Known rows, with every way that one mark hangs from another:
fubag[bibo fitiv[rese zona] sifito varez[lageler]]: [  11   92 -155 -129  100  526 -242  146  -89  726 -469 -278  -68  176
 -137  347  296  234  218  584 -242 -288   67   47 -100 -176    2  300
  115 -130  142  -36 -235  280   48   35 -170  -39 -383  309   63  176
  100  201  132 -164 -485  399 -137  -75   79 -293   82  200   15 -196
  727]
sifito[bifu[fubag[varez zitu] lageler]]: [ 122   21  214    1  333 -342 -200 -219  244  276 -313  -47  140  -39
  -74  324 -244  -52  206  202  -53 -206  160 -133 -125  102 -308   76
 -260 -139  252 -338   32  -97 -151   83 -180   43 -189  250  115  346
  -29   17 -256 -148 -154  186  289 -195 -186  -86   95  -28  365  110
  -12]
rese[sifito[bifu[fubag lageler]]]: [ -22  313  141  159  104  -86   34 -366   88  180 -155   50  -71 -100
  -98 -130 -129  -48  259  234  206  101  134 -231   22   43  -61  103
 -167   11  187 -333   38 -286  -24  140 -229  232  -19  267   11  -50
 -109   64 -235  -14 -186  -40  202 -318  -45 -128  155  -13  409  252
  -42]
zona[zitu[fitiv[fubag[bibo[poreza risu] varez]]]]: [  -6  166 -179 -455 -172 -576 -520  261  285  562 -140   59 -153  122
   61  -93 -391  -10  215   75   -3   72 -277 -269  -46  398  135   22
  113 -261 -189 -249  211 -305  -65  143  -18 -462   93 -240  230  327
 -385   43 -123 -174  170  393  158 -144 -157   21    1   14  201   55
  311]
gudarep[lageler poreza zame]: [ 131  -27 -320  310  218  221  -42  186  -19   76  237  128 -119  220
  156 -208 -233  -64    6  264 -162  130  -32 -158 -296 -189  -95  -81
  -83 -257  124  139  -75 -310 -227  141   46  -60   99   -4  -62  187
 -130  -40  279  320  -10  187  139 -412  -70  -58  147 -155  134    8
 -198]
fomeki[bibo[poreza[zame] risu] gudarep tifi zona]: [-351   60  242  171 -164 -354 -187  404  -44  158  162 -108    0  118
  494 -265 -356  -52  326  121  303  228  -16  113 -159 -230  162  120
  -10  -72   -8  109 -103 -747  175 -217  -52    7  188  308  266  291
 -423  301 -556   86   92  419  180 -200 -663 -185  127 -166  -18 -131
   81]
bibo[gudarep[lageler] poreza[zame[fomeki tifi]] risu]: [ -59 -145 -158  553  104 -146 -127  259 -125  593  -64  -29 -450   13
  227 -273 -316  332 -330  127   -6  494  -30  221 -179 -213  -37 -464
  136 -201  -28 -237 -218 -706 -263 -126   36   -1  432 -206 -115  602
 -424  249   95  178  410   41  389 -467 -142   16  -42  233  139 -173
 -205]
tifi[fomeki[gudarep[poreza]]]: [  34    8  -68  106  107  244 -264   78 -123  118   -4   19  -44  -25
  103   15  -27   67   20  280    5   95   70  -80  -45 -285  -76 -132
   67  195 -123  221 -310 -316 -115 -162   22 -212   38   63   56  311
 -221   27   28  -29  169 -290    2 -166  191 -203  -26  -64 -299  -22
  104]
zitu[fitiv[fubag[bibo[gudarep]] rese]]: [ -19  340  -78 -294 -298   39 -501  244  254  819  147   26 -194  -43
  130  143  -13  134  103  296 -178  -36 -173 -266   67  144  132  -49
  295 -288  -66   30 -189   87  -67 -172  -97  -66  185  120  -56  -22
   -7 -137  -17    7 -167  -48  146 -182   13 -383  -71 -123   82 -170
  343]
bibo[gudarep[poreza zame[fomeki tifi]]]: [ 246 -218 -144  293  -31  254   73  181  -84  405  159  237 -163  112
  204 -273 -175  255 -430  274 -102  469  -62   23 -356 -194   35 -301
   39  -15   57  244  -19 -406 -286 -354  186 -228  379 -185 -190  307
 -172   30  118  439  159  -24  225 -456   62    4 -139 -142  200   65
 -297]
bifu[fubag[bibo[poreza] zitu[varez]] sifito]: [-174  106  122 -692   86 -196 -253 -302  149  297 -371 -112 -108   64
 -318  349 -232  -40  219  339  -37   75  267 -255 -173  218  142  320
   46  195 -127   82  -16 -301 -145  224 -266 -298 -367  111 -275  401
 -151  153 -176 -312 -108  331   67   46  -55  -44  151 -208  344 -152
  268]
rese[sifito[bifu[fubag[fitiv zitu] lageler]]]: [ 103   93   97  293  160  -71   39 -620  279  286 -260  -24   17 -158
   17    5 -117   65  412  212  -13 -150   25 -128 -148  314  108  136
 -194 -109  195 -244   11  -99   68  -85 -106   99 -204  224 -100  194
    6  382 -420 -226  -73  127  -68 -497   39   -7  447   53  446  125
   23]
gudarep[lageler[varez] poreza[bibo zame[fomeki tifi]]]: [ 400  -20   76  255   95  -49  -63  161   65  318  -73 -189 -127  357
  235 -298 -644  121  109  339 -281  291  346 -205  -62 -651 -296  -62
 -108 -177  -94  150 -306 -290 -525  178   18   26  -24  197  -39  -53
 -246   12  215  350 -199  -80  408  -95 -119  -96  388 -299  294   83
 -337]
bifu[fubag[bibo zitu] lageler[varez]]: [  40  381  361 -290   97 -182 -319 -204  348  246 -192  -21   35   50
   42  495 -188  -10  282  238 -254 -295  260 -284 -195    4  -62   70
 -272   79   23  -97  -43  220 -101  265 -380  173 -352  141  -21  258
 -264  139   39  -66 -220  218  306   81 -320 -122  247 -334  375   45
   70]
zame[tifi[fomeki[bibo[poreza] zona]]]: [ -94 -105   27 -113  -98   18 -313 -151 -135   17   68 -181 -123  343
  255 -107 -462  130  -46  354  348  119   72  140  -52 -234  -81  149
  -20  100   62  209  -28 -359 -106 -155  341 -139  127  272 -163  384
 -104   87 -162 -148   92   91   62 -149  290 -318   70 -485  110    2
  149]
zame[fomeki[gudarep[poreza]] tifi[bibo[risu]]]: [ 122   65 -103  145  -22  -61 -100  151  -58  684   84 -187 -193  200
  110 -214  -33  161 -236  255  230   77 -179  158   37 -297 -143 -446
  -44  207 -308 -130 -240 -412 -218 -323  129 -197  159  -66  115  253
 -390   54 -167  133  217  -91   52 -363  -12 -228 -189   78   10  175
 -106]
fitiv[fubag[rese] zitu zona]: [-265  -13  350   33 -133 -211 -406  149  -37  446  435  -40    3 -174
   14  439  267   -2  279    1 -169   26  -95 -125 -179  208  241  113
  224 -181  140  -67    9  -17  214   40  232   19  -68  -34  -50   79
 -224 -167 -409  126  -55  147  183  -36  174 -356    1 -165  295  -90
  202]
sifito[bifu[fubag[bibo[poreza] zitu[varez]] lageler]]: [-122  280  -21 -334  426 -483 -319 -286  260  275 -212   -8   70   57
 -158  346 -369 -209  291  475  -11 -308  283 -214 -246   59 -106  194
 -165  -42   16 -171  110 -169 -237  178 -363 -118 -320  305  -97  619
 -108  149 -159 -147 -231  363  296 -198  -36  -38   60 -216  326  -98
  176]
bifu[fubag[bibo[poreza] zitu[fitiv]] lageler]: [ -23  328  165 -203  -74 -450 -344 -312  167  265 -127   53 -144   55
  -18  336 -314  -39  191  184 -166 -142   58 -178 -177  142   10   45
 -123  -31   61 -164  111   65 -142  156 -262   -9   55    7 -260  498
 -238  328 -177 -198  -83  258   70 -251   98  -99  147 -325  374 -125
  216]
tifi[bibo[poreza] fomeki[gudarep[zame]]]: [  40 -155 -123 -218   68  222 -224   81 -303   45  -21   45 -153   23
  -22  101  -29  -61   30  252   76 -121  125  127  -76 -200    0 -348
  -27  153 -256  421  -20 -310  -97   15 -149 -316  193 -115 -167  407
 -356  151  -23  -33   -2   16  195  -89   52  -29  157 -172 -321  -74
   47]
bibo[gudarep[lageler] risu[poreza[zame]]]: [-107   19 -206  329  100   92 -187  355  -74  254   41   -7 -450  -16
  410  -64 -128  -80  -17  171 -203   -6  -30 -175  -83 -255    9 -460
   66 -263   28 -126 -236 -595 -257    1 -131  202  332 -107   98  358
 -286  101  110  253  111  107  410 -248 -161  -46 -184   60    6 -332
   47]
zame[fomeki[zona[fitiv]] tifi[bibo[gudarep risu]]]: [  72 -183 -134  149 -406 -110 -241  236   43  794   92 -201 -251   71
  193 -123 -297   72 -194  162  139 -151 -195   34  -54  209   56 -403
  123   39 -374   41  -58 -344  164 -474  272  -19  512 -198 -150  345
 -379   88 -127   57  186  -58  -59 -455  112 -252 -137  -98   48  140
   95]
fitiv[fubag[bibo[poreza risu] varez] zitu[rese]]: [-346  216   38 -304  127 -416 -692  365  212  638  -59 -162 -148  204
  -42    6  -11   44  149  140   50  118  -53  -89  -56   91   51   68
   64 -118   78 -334   29 -290  -78  196  127 -250 -127   -8  183  478
 -444  -82 -249 -206   70  598  358  -36  -91  -74 -217  133   38 -127
  337]
bifu[fubag[rese varez]]: [ 135   46  212 -219  207  -44 -308  147   53  209 -248 -203 -101  132
   62  291   43  149  113  128   59   63  237 -268  -50  -11 -231    4
   56 -127  172 -133 -119   -6  -39  214  -84  -49   87  157  251   77
 -142 -263  -86  -63  166  -30  163  291    0 -177   73 -177  227  -33
    0]
tifi[bibo[gudarep[lageler] poreza] fomeki zame]: [-202  -83 -192  -47  198  248 -544   22 -240  182  -95 -240 -374  171
 -164  112 -340  154 -169  375 -143 -340   31  108 -165 -204 -102 -555
  110  -35  -85  215 -149 -126 -264  113 -111 -118   88 -239 -407  797
 -183  183  413 -167   71 -117  311 -132  270 -286  148 -246 -431 -174
  108]
zitu[fitiv rese[sifito[bifu[fubag]]] varez[lageler]]: [  36  309 -212  -33  143 -279 -156 -155  375  581 -309  -14   79  -78
 -353 -378 -253 -137  457  455  179  101  254 -219  301  369  -92   22
  192  -62  218   86 -226 -149   16  240 -131  154   48  647  123 -292
   36  -75 -323  -52 -353   82 -136 -563  370 -129  287  200  -17  -35
  196]
rese[sifito[bifu[lageler]]]: [  26  206  -16  254  119  -18  116 -355  -39  109  -97   97   16   -3
 -116 -196  -13    9  154  279  198  -33    4 -105    0  -37   29   42
  -92   27  126 -136  -34 -298  -64   -8  -98   98 -129  259    6   -3
   10  175 -144   21 -184    2   63 -345   42  -99  102   70  126  134
  101]
rese[sifito[bifu[fubag[bibo zitu[fitiv]] lageler]]]: [ 263  405  208 -190  -70 -348  -64 -563  360  449 -259   -2   13   -1
  -88  136 -216 -112  349  339  -54 -204   65 -358  -37  327   31  126
  -84  -29  116 -126   76  -98  -77  197 -205    5 -160  187 -173   48
   34  295 -427 -156 -277  173   50 -454   77 -198  349 -203  536  190
  142]
risu[fomeki[tifi zona] poreza]: [ -14    2   90   39 -240   -2 -236  116  -62  -20 -224   -9 -334  274
  401  -46  -56 -241  154  354   23   75  124 -149 -141 -280 -169   -8
 -113  379  144  173 -152 -307 -278 -371 -114  -37  168  355 -326   45
  -27 -149 -190    9   64  128 -299   94  287 -300  -47 -397   -4  -57
   -7]
sifito[bifu[fubag[bibo fitiv rese] lageler]]: [ 114  365   55 -146  238   55  -76 -181  140  377 -147 -293   24   78
  191  272   61   66  232  461  -12 -280  312 -217 -156   35 -225  120
  -97 -469  223 -442   90  204  -22  128 -155   20   70  228  138  150
  -89   70  -37  -25 -196   73   49  -56  108 -229  128 -330  569  131
  107]
poreza[zame[tifi[bibo[gudarep]]]]: [  10  -82  -15  -65  -31   53   19  128  -18  310   33  -98  -29    0
  135   18 -183   46  -42   -6 -120   -6   98  -42  -63 -314   27 -419
   36  -32  -29  206  111 -163  -76 -184  -25   30  174  -38 -159  -77
  -73  119    7  127 -209 -152  410 -181 -102  112  -28 -195  169 -115
 -180]
fomeki[bibo[risu] tifi[zame] zona[fubag zitu]]: [-182  -54  409  -64 -381 -348   -7  387  228  397  219 -163  -10  234
  439 -436 -577  -79  299   32  129  -79 -259   -1 -481  456  267   54
   56 -360   71  133  253 -232  302 -141   14   63  -99  127   93   23
  -34  130 -215  117  136  498  110 -120 -641  -55  147 -547  353  348
  159]
poreza[bibo[gudarep[lageler[varez] zame[fomeki]] risu]]: [ 250  -81   46   83  -26  148 -190  321  -12  306   34   -6 -267   92
  219  -40 -400  242 -183  273 -217  -11  -28  -11   54  -60  -89 -370
   70 -359 -306   97 -467 -346 -159  214  -92   64  257 -241  -61  360
 -626  -49  222  436   -9  217  496  -61 -477 -132  273   65   55  171
 -121]
tifi[fomeki[gudarep[zame]]]: [ 190 -198   46   39  -46  383   48  110 -164  166  -14  148  -38 -240
  174   35  122   14   35  147   25   99  174   80 -112  -66   47 -142
   55   88  -77  417  -99 -261    9   69  -93  -96  183 -107   62   73
 -204   15   16   38   88  -73  100  -93  -56  -38  179  -91  -97   55
  -50]
sifito[bifu[fubag lageler[varez]]]: [ -47  301   59    0  241 -206 -159  -90  185  110 -127   58   58  -17
  -60   21 -244 -119  262  274   26  -53  236 -195  104  -10 -255  124
 -330 -201  116 -281   -4  -22 -106  175 -270  226  -35  322  216   -6
 -335  -24  -74  167 -278   10  445  -42 -283 -161  159  -61  128  162
 -161]
gudarep[lageler[varez] poreza[bibo[risu[fomeki]]] zame]: [ 235   40 -128  100   58  130 -179  173   -2  -34  -71  -31 -226  408
  493 -171 -368   58   77  470 -170   81   14 -184   30 -409 -183 -151
 -102 -267 -106  160 -459 -415 -351  297 -156  -73   92  -28  -61  221
 -529 -144  261  361  -36  394  488   95 -135  -92  352 -136  -60  287
  -86]
zame[fomeki[gudarep[lageler poreza[bibo]]]]: [ 306  127   69  207   65   53 -376  217 -134  300  162 -181 -184  135
  152  -28 -426   81    4  365 -137 -105   87 -105   57 -476 -257 -237
   35   -7 -316  -96 -581 -320 -336   41   21   93   71   99 -118  300
 -320 -132   97  149  -40 -318  -11 -305   46 -375  142  -73  147   95
  -42]
poreza[zame[fomeki[gudarep] tifi[bibo]]]: [ 304  -91  208   80 -133  -39   97  171  -83  590  -82 -185  -47 -118
   82  -64  -24   -5   62  107   -5   46  267  160   -9 -342 -113 -399
    7  267 -192  147  -16 -231 -217  -75  -59    1  185   43   36 -182
 -122  106 -141   61 -119 -324  132 -223 -126  -70  141 -129  256   31
 -296]
gudarep[lageler poreza zame[fomeki[zona] tifi[bibo]]]: [ 297 -113 -247  274    3  199  -99  162  -89  467  240  -64 -229  450
   90 -213 -444  -91  -98  502  -11   -8   22   12 -298 -278 -338 -252
 -156   38  -26  242  -55 -364 -345  -56  285 -168  232  147 -289  197
 -209  -51  161  343  -68  100  -25 -631   72 -342  188 -526  478  202
 -352]
zitu[fitiv[fubag zona]]: [ -37  -38   59  -18 -505 -178 -298  119   92  466  138  139  -70 -234
  -27   83  -99 -149  287  -21  -84  132 -173  -67  170  265  108  166
  145 -106   72   17  159   -6   89   92  172  -23  278  -16   -2 -203
 -119 -135 -432  110 -159   54   48 -203  142 -355  182   -5  140  -37
   88]
gudarep[poreza[bibo[risu[fomeki]] zame]]: [  74  -35  212  115 -172  -70  160   57  -70 -171 -219 -171  -30  135
  492  -97 -217   20  128  220 -177  242  129  -91   38 -473  -99  -61
   74  -95  -19   26 -153 -419 -227   87 -207 -193  189  -66  -13  133
 -183   62   -9  125 -110  244  428  212   -5  170   35 -190   83  291
  117]
sifito[bifu[fubag[bibo rese varez]]]: [ 288  243  115 -615  350 -143 -296  109  197  338 -355 -336   49  324
   35  357  -20  -23   80  418   70 -164  365 -368  -41  -16 -350  112
  -14 -321  152 -285   46  -35 -152  321  -94 -243  -74  205  256  115
   16 -256 -154   -1  -95  130  332  287  -16 -251   20 -246  330  142
   45]
zame[fomeki[bibo[gudarep[lageler]] zona] tifi]: [ 147    7   77  203 -125   82 -494  174   -1  516  279 -236 -221  181
  307  -52 -558  224 -203  439   79  -72  -52   86  -42 -133 -212 -252
  134    7   13  -28 -393 -390 -179 -172  420  249  313  254 -243  332
 -191 -143   47  131   35 -247   -7 -611   18 -633   87 -312  524   29
 -130]
risu[poreza[bibo zame]]: [ 171  -43  203 -151 -147   18  145   67 -130 -210  -42 -101 -149  112
  342   -6 -242 -259  239   94 -225 -101  319 -267   23 -511    1   -6
  -91 -121  -40  142   79 -166 -325  135 -212  110   90   48   15 -143
   65   48  -98  163 -382  134  339  294   45  153  -21 -404  182 -117
  115]
fubag[bibo fitiv[zitu]]: [ -72  155   48 -135   80  -50 -172  -95  158  226   49 -192   81   20
   24  111  123  -58  198   63 -249 -241  -18  -79 -196  116  238  147
   38 -102   -3  -35  115  204  106   90  205  -52 -213 -172 -149  120
 -143  194  -13  -87 -213  131 -178 -133  103  -24  103 -131  338  -35
  111]
zame[tifi[fomeki[bibo[gudarep[poreza]] zona[fubag]]]]: [ -12  -89   21 -105 -174  189 -535  244    9  329  215  -44 -273  351
  516 -133 -681  136  -67  474   88  148  -49 -186 -182 -212  -65 -140
  105  -67   39  323 -197 -543  -69 -412  485 -112  278  414 -258  370
 -185  -96  -53  279  108 -266  292 -362  134 -349  -86 -604  284   51
  182]
zame[fomeki[zona[fubag]]]: [ 143 -139  205   61 -295  -95 -170  295  -41  283  -68   87 -289   65
   81  -39 -280 -123   62  203  -10   38   73   52 -109  227 -105  -44
   43   94 -123   71  -49 -213   13  -86  201  -71  244  279 -165  110
 -127  -54 -115  253  146 -164  -99 -103 -104 -158   94 -269  326  142
   35]

Rows:
[ -25   48   27   17   -4  120 -510  457  182  184  304   10  -34  311
  378 -131 -614   17  202  382  -91  -46  -20 -215 -236  -78  -41  -29
  -45 -255   94  474 -320 -385   30  -66   73  183  104  382 -125  130
 -411 -101   27  405 -191  262  220 -342 -653 -478  443 -391  112  -90
 -233]
fomeki[bibo[gudarep[lageler[varez] zame]] tifi zona]
[ 124  -95 -201  494 -216  -54  -62  391  -15  530  282  116   -1    3
  575 -377 -361 -217  351  142   65  178  161 -280 -314 -334  309   78
  -72  -37  -83  392   10 -551   89 -342  196  160  293  181  251  -63
 -234  191 -238  193  109 -156   59 -504   71  -70  116 -325   13 -157
  -43]
fomeki[gudarep[poreza[zame[tifi]]] zona[fitiv]]
[-201  248  -61 -342  -59 -221 -328  183   83  433   69 -124 -335  220
  280  176   98  228   -8  242  141  147  -38 -129 -133   63   82   21
   71 -297 -109 -375   -1 -270  -35   61  -62 -336   87  -98  204  474
 -272    9 -104  -19  322  395  277  242  -56 -119 -126  -77  128  -11
  331]
fitiv[fubag[bibo[poreza risu] rese]]
[-317  197   71  112   84 -141 -364  -59  258  717  195   44 -110 -188
 -203 -132  198   22  591  223   41  153 -113 -326 -101  204  408  281
  312  146  -34  254 -299 -238   33   -5  -64   51 -442  410   25 -197
  -35 -168 -199 -143 -149   52   -1 -240   14 -229  150   29  185 -193
  294]
fitiv[fubag rese[sifito] zitu[varez]]
[ -12   74  353  -32 -335 -165   50 -488   69  387 -186   20  -81 -255
 -212  217 -133   83  243   85 -145  159   22 -148   16  419   -2  158
  -27    2  147  -88  -77  -76   -9   63 -182  114   68  100 -212  -22
 -197  260 -266 -246 -185   42 -130 -351  -29 -201  225 -188  536   43
  163]
bifu[fubag[zitu[fitiv]] lageler sifito]
[ 184  -78  424  -17 -250    9   36  -30   16  174  -30 -335   46   58
   42 -173 -125  135  -53  319  -28 -102   92  253 -122   45  -32   -8
  113   67  124   99  101   73 -238  232   51   -4   62  -82  130  157
  241   75   67  -20 -149   28   79   44  -56 -337  174 -337  136  223
    4]
tifi[zame[fomeki[bibo]]]
[ 321 -112  201  -60  214  -27 -196 -228   58  205 -312 -103  -27  240
    0  287  188  322  146  189   16 -130   -7 -240 -220  114  165  -76
  177  118   81  283 -333 -179  -27  -31   37 -268 -391  175   40  250
  140  127 -293 -229  315  151  -91   84  152  -84  312  -32  -26 -186
  276]
fubag[rese[sifito] varez zitu]
[ 283   22  157 -406  202  -20 -345   88  244  362 -371 -244  208  300
  -71  333    2   56   50  222 -147 -374  178  -67 -126   25 -132  -61
   72   58  143  152  -85  186 -156  103  -15 -235 -396  188    2  248
  193   -1 -124 -323  -46  425   29   41   56  -22   36  -78  -65 -182
  281]
fubag[bibo varez zitu[rese]]
[ 130   -5  275  -55 -324   40 -214  109 -117 -276  -99 -172 -149  182
  638   28 -193 -354  370  548  -98 -160  298 -136   -7 -402 -101  -13
    9  252  212  289  -46 -437 -383   42  -20   48  323  400  -11   36
   71  -31 -163   76 -292   74  159   74  196 -316   82 -681  251  -66
  156]
risu[fomeki[bibo zona] poreza[zame]]
[ 102  -87   39  -69  -45  -49  227    5   26  255  -49 -191   32   89
   77  -92 -115  -75  116  -34  -32   35  195    5  -53 -312  -75 -182
  -82    1   21  159  252  -57 -126    8  -39  -13   31   48  -36 -310
   68  113  -37   42 -260   -4  268  -62  -76  149   97 -259  272   12
 -224]
poreza[zame[tifi[bibo]]]
[ -83   -3  201  303 -220   99 -350  258  -46  456  208 -310 -231   94
  277 -107 -411  205 -180  485   44 -272 -183  263 -124  117  -37 -276
  207 -145   33  -34 -308 -365  -69  125  213  196  294  -84   92  647
 -228   79  106  122  141  129  187 -371 -272 -646  119 -280  170  162
   98]
tifi[zame[fomeki[bibo[gudarep[lageler] risu] zona]]]
[ 243    3 -326 -247  -38 -192 -167  177  183  685 -277 -102 -203   -2
  -41   23  -25  203  306  544 -166  117  114 -282  215  320 -335  209
   24 -408   80 -183 -220 -195 -102   15   -5 -258   87  466  396  -89
   43  -24 -128  -55 -210  -26   17 -177   78 -266  179  243  120   66
  302]
zitu[fitiv[fubag[rese sifito[bifu] varez[lageler]]]]
[-131   62  237 -153  -85  -76 -302  184  184  136  132 -203   71   98
  206  -60 -284  195  -25   76  -22   91 -106  -94 -103  -58  -10  -84
  142  -78   94   75 -124 -177   57 -338    8   52   85  161 -180  106
  -21  -64 -114   53 -158    5   43 -166 -310 -243  -37 -103   71  -51
  -16]
fomeki[bibo[gudarep] tifi]
[ 187  150 -314   -6  192 -236  -12 -183  190  500  -34   90  232   20
 -320 -407 -112 -130  472  370  125 -194 -242 -314   56  519  296  101
  437 -230 -121  467 -199 -146    7 -166 -167 -231 -319  440   47 -353
  214   80 -260 -125 -138   97 -184 -518  216  -57  235   41 -174 -111
  341]
zona[zitu[fitiv[rese[sifito[bifu]]] varez]]
[-151  150  137  -28  -80  164   -9 -199 -155  120 -186   76  -46   -7
 -232   19   10  155  141  263   -1  144  126 -104   70  -67    8  153
 -128   94   22   33 -227 -137 -105   84 -184  118 -158  224   58  -87
 -383  155  153   28 -273  -17   80   35 -247 -207  139  -69   40  -18
  165]
bifu[lageler[varez] sifito]
[-100  217 -260  -90  208  188 -264  -29  -37  299 -120 -162 -122  338
   62   11  123  161   58  341   14 -177  -43   72 -177 -149  188  132
   69 -271  -15  -36  -78  210  -93 -172 -102 -208 -146  122 -106  363
   39  257   62 -161  -14  315 -108   14  192  -66   26  -60 -175 -316
  404]
fubag[bibo[poreza] fitiv[rese]]
[  47   77   -5  -42   66  123 -367  137  -69   87  185 -136 -178   63
  171  165 -468  138  -80   98 -190 -259  -17 -174  107 -272  -88 -277
  100 -290 -178  -74 -410 -115  -75   59  -18  296   75  -37 -322  229
 -227 -151  198   83 -148 -163  230 -130  -14 -164   74  -52  147  -43
   47]
poreza[bibo[gudarep[lageler]]]
[ 168 -113 -324  116  241  251   68  -65  -63  249 -482 -131  -65  -13
  -82 -121   -2  121  270  435  -94 -174   73  -78   79   12 -290  338
 -201 -185  105 -167  -12 -106 -129  -72  -53 -155 -108  346  262   72
  -91  276   -1 -224 -224   26  -19 -237 -127  -62  177  267  125    8
  116]
fubag[fitiv sifito[bifu[lageler]] varez]
[ 151  -88   79 -124 -157  324  -92  153 -131  173  108  -94 -259   10
  558 -101   79  -64   31  401  187  -57   13   22    0 -179   35 -216
   21    5  -56  235 -149 -586 -214   56  -33  -42  333  -67  331  264
 -259   -3 -174  119   33  246  270  -58  -87 -266  -85 -212  -49   13
  221]
tifi[fomeki[bibo[risu[poreza]] gudarep[zame]]]
[ -91  236  -58  344  272  122  -22 -196  107  469  -81 -142   35  -75
   43  -41   51   59  286  334   68 -135   62   18  -38   48 -165  182
 -115 -493  275 -412  -63  213  -11 -168 -250  228   34  413  127   25
    6   74  -99  -79 -245   99   57 -305   -1 -190   66  -15  249   27
  119]
sifito[bifu[fubag[fitiv[rese]] lageler]]
[-442   48 -184  119  149 -130 -366  260  -36  455   17 -249 -393  312
  -12 -204 -331  195 -181  121   37  -91 -267  132 -280 -123   18 -489
    0 -246  -40  -89 -104 -294  -80 -131 -216   -8   47 -244 -261  670
 -329  225  119    3  202  358  258 -190 -287 -188   25   39 -375 -139
  -45]
fomeki[tifi[bibo[gudarep[lageler] poreza risu] zame]]
